Here is a tiny trained network, its code and every weight. The questions are about switching its units off for an input and a class, where a switched-off unit gives its printed mean instead of its output.

import numpy as np


def w(rows, s, z=0):
    codes = np.array(rows[::2]) - 128.0
    scale = np.full(codes.shape[1], s)
    scale[-1] = z or s
    return codes * scale


def f(y):
    return y / 2 * (1 + np.tanh(0.7978845608 * (y + 0.044715 * y**3)))


def log_softmax(a):
    a = a - a.max(-1, keepdims=True)
    return a - np.log(np.exp(a).sum(-1, keepdims=True))


def net(x, mask):
    res = np.array(x, float).reshape(1, 8) / 4 @ E
    y = f(res @ A[0][:, :-1].T + A[0][:, -1])
    res = res + np.where(mask, y, B[0][:, -1]) @ B[0][:, :-1]
    return log_softmax(res[-1] @ U[:, :-1].T + U[:, -1])


A, B = {}, {}
E = w([
[85,133,10,187,104,116,94],'x0',
[127,147,136,131,126,127,111],'x1',
[120,128,136,128,123,120,123],'x2',
[68,177,129,174,93,200,218],'x3',
[123,103,179,222,192,114,121],'x4',
[139,125,119,131,132,136,133],'x5',
[114,128,141,126,119,115,121],'x6',
[130,119,119,127,131,124,143],'x7',
],0.014)
A[0] = w([
[90,111,186,169,111,232,154,219],'N1',
[107,102,44,194,136,87,82,141],'N2',
[130,128,111,29,94,145,121,202],'N3',
[49,182,73,158,50,165,165,119],'N4',
[128,88,179,134,187,106,88,147],'N5',
[160,136,171,142,210,114,105,140],'N6',
[159,101,148,132,168,134,134,145],'N7',
[127,174,172,179,98,145,201,59],'N8',
[172,115,114,151,107,125,128,128],'N9',
[152,188,93,156,102,109,162,148],'N10',
[186,113,151,134,200,72,104,141],'N11',
[97,137,174,161,136,201,165,1],'N12',
[93,121,134,252,182,122,138,222],'N13',
[188,105,116,171,129,162,129,135],'N14',
[64,99,154,123,116,125,114,141],'N15',
[88,171,66,103,58,169,154,104],'N16',
[132,150,117,138,83,115,104,134],'N17',
[119,90,170,140,212,98,119,149],'N18',
[188,110,187,153,186,108,123,136],'N19',
[136,170,176,69,119,154,183,248],'N20',
[163,100,168,136,144,112,114,144],'N21',
[211,122,100,160,162,141,131,151],'N22',
[147,163,53,174,60,147,125,119],'N23',
[146,180,173,98,112,152,136,102],'N24',
[61,197,162,155,169,178,217,156],'N25',
[196,179,147,152,173,124,85,139],'N26',
[143,81,162,112,197,107,134,150],'N27',
[192,155,213,88,96,148,189,106],'N28',
[91,122,138,206,202,120,137,92],'N29',
[122,99,85,193,120,118,59,219],'N30',
[137,106,123,117,142,120,130,103],'N31',
[144,81,91,85,146,123,57,63],'N32',
[136,107,119,47,94,127,152,135],'N33',
[115,153,102,214,165,122,164,6],'N34',
[166,97,87,77,150,93,42,173],'N35',
],0.011,0.0098)
B[0] = w([
[158,146,87,173,25,129,187,236],'N1',
[229,178,165,142,126,64,112,220],'N2',
[223,181,189,208,109,11,179,216],'N3',
[49,132,56,120,111,153,159,237],'N4',
[82,105,82,108,80,172,137,194],'N5',
[88,92,98,108,97,178,191,189],'N6',
[94,116,104,132,94,139,134,164],'N7',
[199,133,212,132,195,98,86,180],'N8',
[135,118,144,111,113,126,119,134],'N9',
[111,131,103,55,113,162,155,168],'N10',
[38,103,108,67,150,208,126,203],'N11',
[146,48,158,53,249,117,81,162],'N12',
[177,53,238,60,234,149,34,247],'N13',
[144,118,105,130,110,126,108,143],'N14',
[128,157,138,119,124,152,129,138],'N15',
[96,108,22,132,73,191,148,209],'N16',
[105,117,104,109,153,118,105,147],'N17',
[103,105,90,133,112,142,155,194],'N18',
[50,137,89,102,115,167,137,200],'N19',
[119,53,189,50,223,143,57,237],'N20',
[50,124,83,126,91,162,97,173],'N21',
[103,147,154,148,121,164,128,158],'N22',
[90,106,104,91,139,179,117,200],'N23',
[163,149,161,113,104,88,132,160],'N24',
[217,176,173,183,81,47,157,240],'N25',
[105,143,145,101,139,166,161,166],'N26',
[88,114,91,90,73,112,126,189],'N27',
[250,165,176,189,131,27,104,210],'N28',
[225,120,174,174,154,4,98,183],'N29',
[153,176,99,160,81,68,182,221],'N30',
[118,169,123,118,150,125,112,130],'N31',
[190,186,140,189,127,62,160,173],'N32',
[180,163,184,135,166,60,138,181],'N33',
[129,152,125,131,45,135,191,159],'N34',
[255,94,210,124,184,61,81,228],'N35',
],0.0067,0.016)
U = w([
[131,106,164,112,194,133,112,254],'0',
[140,200,144,212,85,111,184,68],'1',
[2,117,101,114,98,206,173,184],'2',
],0.012,0.00055)

Each question gives the input, the list of numbers given to net, and the class t.
The units are the neurons (one row each of A and B). Each row of codes is followed by its name. A weight is (code - 128) times the scale printed after its matrix; where a second scale follows, it is the last column's (A, B and U).
mask holds one flag per neuron, in row order. A switched-off neuron (its flag False) gives its mean, the last column of its row in B, instead of its output. The means were averaged over made-up inputs and are rounded, as every weight is.
A unit's drop is (log p(t) with every unit on - log p(t) with that unit switched off) / (log p(t) with every unit on - log p(t) with every unit switched off).
The circuit of an input: a set's keep is (log p(t) with only the set's units on - log p(t) with every unit switched off) / (log p(t) with every unit on - log p(t) with every unit switched off). Starting from the 12 units with the biggest drops (on a tie, the unit counted first), units are removed one at a time, each time the one whose removal leaves the highest keep (on an exact tie, the one counted first), for as long as the keep stays at least 0.8.
circuit, biggest first: the units of the circuit, biggest drop first
unit that matters most: the unit with the biggest drop
top k neurons: the k neurons with the biggest drops, biggest first
drop when u is switched off: that unit's drop, to one decimal
input [8,2,-8,-2,8,-6,2,5], class 0: circuit, biggest first => N13
input [-4,-3,-4,6,1,7,4,1], class 0: top 2 neurons => N20; N12
input [3,8,5,-8,-2,6,-3,5], class 1: top 3 neurons => N13; N20; N32
input [-5,4,6,5,3,-1,1,-1], class 0: top 2 neurons => N20; N12
input [-7,8,-3,7,6,-1,2,4], class 0: top 2 neurons => N12; N20
input [1,-5,-1,8,-3,1,1,-8], class 2: top 2 neurons => N4; N16
input [-2,-7,5,5,1,-1,4,6], class 0: top 3 neurons => N20; N30; N3
input [-7,-3,8,6,7,2,-3,-3], class 0: top 2 neurons => N12; N13
input [4,-4,-4,-1,2,-2,3,8], class 0: top 3 neurons => N1; N25; N13
input [3,3,-3,-1,4,6,-6,6], class 0: top 2 neurons => N13; N25
input [-3,-8,1,7,1,-3,-6,-1], class 0: top 2 neurons => N12; N20
input [-1,-8,-6,2,6,8,-2,6], class 0: drop when N13 is switched off => 4.6
input [1,-4,-1,-7,0,2,-4,-4], class 1: drop when N35 is switched off => -0.2
input [1,1,7,6,-4,1,3,-4], class 2: unit that matters most => N4
input [7,1,-5,-2,7,4,6,2], class 0: drop when N13 is switched off => 5.2
